Below is a small trained network, with its code and all its weights. Each question gives an input and a target symbol and asks what happens when units are switched off, that is, made to give their printed mean instead of their output.

import numpy as np


def w(rows, s, z=0):
    codes = np.array(rows[::2]) - 128.0
    scale = np.full(codes.shape[1], s)
    scale[-1] = z or s
    return codes * scale


def norm(h):
    return h / np.sqrt((h * h).mean(-1, keepdims=True) + 1e-5)


def f(y):
    return np.maximum(y, 0)


def softmax(a):
    e = np.exp(a - a.max(-1, keepdims=True))
    return e / e.sum(-1, keepdims=True)


def log_softmax(a):
    a = a - a.max(-1, keepdims=True)
    return a - np.log(np.exp(a).sum(-1, keepdims=True))


def net(x, mask):
    ids = ['αεζλμξπστφψω'.index(c) for c in x.split()]
    T = len(ids)
    res = E[ids] + P[:T]
    u = 0
    for l in range(3):
        q, k, v = (norm(res) @ M[l].T for M in (Q, K, V))
        z = softmax(np.where(np.tri(T) > 0, q @ k.T / 2**0.5, -1e9)) @ v
        res = res + np.where(mask[u], z, O[l][:, -1]) @ O[l][:, :-1]
        u += 1
        y = f(norm(res) @ A[l][:, :-1].T + A[l][:, -1])
        res = res + np.where(mask[u : u + 4], y, B[l][:, -1]) @ B[l][:, :-1]
        u += 4
    return log_softmax(norm(res)[-1] @ U[:, :-1].T + U[:, -1])


Q, K, V, O, A, B = {}, {}, {}, {}, {}, {}
E = w([
[105,127,242,109],'α',
[252,158,136,205],'ε',
[126,54,56,134],'ζ',
[68,57,68,142],'λ',
[157,33,97,88],'μ',
[101,233,73,168],'ξ',
[95,137,94,135],'π',
[142,101,167,95],'σ',
[202,72,111,91],'τ',
[16,141,23,145],'φ',
[56,144,126,61],'ψ',
[112,132,23,196],'ω',
],0.018)
P = w([
[35,89,253,195],'0',
[53,94,227,148],'1',
[68,96,204,119],'2',
[86,119,194,98],'3',
[102,140,186,80],'4',
[118,158,177,70],'5',
[129,184,162,71],'6',
],0.0057)
Q[0] = w([
[41,253,152,148],'L0H0',
[196,181,213,55],'L0H0',
],0.035)
K[0] = w([
[52,252,109,94],'L0H0',
[214,165,223,81],'L0H0',
],0.037)
V[0] = w([
[254,138,161,101],'L0H0',
[59,95,191,217],'L0H0',
],0.0085)
O[0] = w([
[164,106,254,243,2],'L0H0',
[168,161,113,93,180],'L0H0',
],0.008,0.0053)
A[0] = w([
[169,72,77,174,201],'L0N0',
[99,201,75,184,145],'L0N1',
[87,79,119,227,120],'L0N2',
[252,117,86,87,252],'L0N3',
],0.02,0.003)
B[0] = w([
[58,92,213,202,220],'L0N0',
[164,193,5,97,254],'L0N1',
[61,53,116,81,173],'L0N2',
[157,175,200,201,220],'L0N3',
],0.017,0.0069)
Q[1] = w([
[70,86,86,79],'L1H0',
[112,251,192,164],'L1H0',
],0.021)
K[1] = w([
[93,148,66,132],'L1H0',
[89,102,250,185],'L1H0',
],0.021)
V[1] = w([
[124,217,255,128],'L1H0',
[92,178,181,112],'L1H0',
],0.007)
O[1] = w([
[4,31,58,88,126],'L1H0',
[81,57,142,111,254],'L1H0',
],0.0036,0.0006)
A[1] = w([
[215,203,128,249,215],'L1N0',
[129,159,163,187,144],'L1N1',
[144,154,119,57,2],'L1N2',
[116,99,39,196,187],'L1N3',
],0.021,0.0042)
B[1] = w([
[163,247,250,100,212],'L1N0',
[117,83,154,90,211],'L1N1',
[65,61,114,76,198],'L1N2',
[114,208,76,234,254],'L1N3',
],0.021,0.0083)
Q[2] = w([
[140,2,218,26],'L2H0',
[216,209,238,226],'L2H0',
],0.02)
K[2] = w([
[151,11,231,128],'L2H0',
[82,230,255,200],'L2H0',
],0.023)
V[2] = w([
[68,206,61,202],'L2H0',
[77,253,128,67],'L2H0',
],0.014)
O[2] = w([
[197,17,214,86,241],'L2H0',
[173,10,200,193,253],'L2H0',
],0.012,0.0064)
A[2] = w([
[177,215,94,16,2],'L2N0',
[173,87,253,68,63],'L2N1',
[70,159,157,96,10],'L2N2',
[131,154,221,151,121],'L2N3',
],0.016,0.0044)
B[2] = w([
[182,68,163,3,171],'L2N0',
[198,22,173,26,230],'L2N1',
[187,96,139,201,203],'L2N2',
[46,176,94,123,254],'L2N3',
],0.018,0.0066)
U = w([
[8,145,143,186,147],'α',
[106,154,246,111,189],'ε',
[122,138,119,139,46],'ζ',
[162,65,156,236,100],'λ',
[107,151,127,46,85],'μ',
[237,183,109,90,125],'ξ',
[188,24,160,101,123],'π',
[68,233,64,79,122],'σ',
[107,153,124,63,130],'τ',
[127,105,12,143,243],'φ',
[26,48,100,57,3],'ψ',
[157,235,128,190,213],'ω',
],0.017,0.0035)

Each question gives the input, a string of symbols that net reads in full, and the target symbol t.
The units are the heads (2 rows each of Q, K, V and O) and the neurons (one row each of A and B). Each row of codes is followed by its name. A weight is (code - 128) times the scale printed after its matrix; where a second scale follows, it is the last column's (O, A, B and U).
mask holds one flag per unit, layer by layer, with each layer's heads first. A switched-off unit (its flag False) gives its mean, the last column of its rows in O or B, instead of its output. The means were averaged over made-up inputs and are rounded, as every weight is.
A unit's drop is (log p(t) with every unit on - log p(t) with that unit switched off) / (log p(t) with every unit on - log p(t) with every unit switched off).
The circuit of an input: a set's keep is (log p(t) with only the set's units on - log p(t) with every unit switched off) / (log p(t) with every unit on - log p(t) with every unit switched off). Starting from the 12 units with the biggest drops (on a tie, the unit counted first), units are removed one at a time, each time the one whose removal leaves the highest keep (on an exact tie, the one counted first), for as long as the keep stays at least 0.8.
units of the circuit, in order: the units of the circuit, biggest drop first
unit that matters most: the unit with the biggest drop
k most important neurons: the k neurons with the biggest drops, biggest first
top k neurons in layer l: the k neurons of layer l with the biggest drops, biggest first
drop of u: that unit's drop, to one decimal
input ζ α σ π π π ψ, target ψ: unit that matters most => L1N2
input π ζ ω ψ ξ ζ λ, target λ: units of the circuit, in order => L2H0, L1N3
input π φ ε φ α, target α: 2 most important neurons => L1N3, L1N0
input ζ μ ξ π α ζ, target ε: 2 most important neurons => L0N3, L1N0
input λ φ π φ τ ψ, target ψ: 3 most important neurons => L0N0, L1N2, L1N3
input μ μ α, target μ: 4 most important neurons => L1N3, L0N1, L2N0, L0N0
input μ ψ μ, target ε: 2 most important neurons => L0N3, L1N0
input α σ α, target σ: 3 most important neurons => L1N3, L1N0, L0N1
input φ φ λ ζ, target α: 3 most important neurons => L0N0, L0N1, L1N1
input φ μ φ τ, target α: 2 most important neurons => L0N2, L1N0
input μ π ψ λ σ, target σ: top 2 neurons in layer 1 => L1N3, L1N0
input ψ σ ε φ φ μ ξ, target ξ: 2 most important neurons => L0N1, L2N0
input ζ μ ξ φ ξ σ α, target σ: 3 most important neurons => L1N3, L0N1, L1N0
input ε α σ, target σ: unit that matters most => L1N3
input μ φ α, target μ: 2 most important neurons => L1N3, L0N1
input ψ α λ μ, target α: drop of L2N3 => 0.0
input ω λ ψ φ μ, target α: drop of L1H0 => 0.1
input π τ μ τ, target ε: drop of L2N1 => 0.2
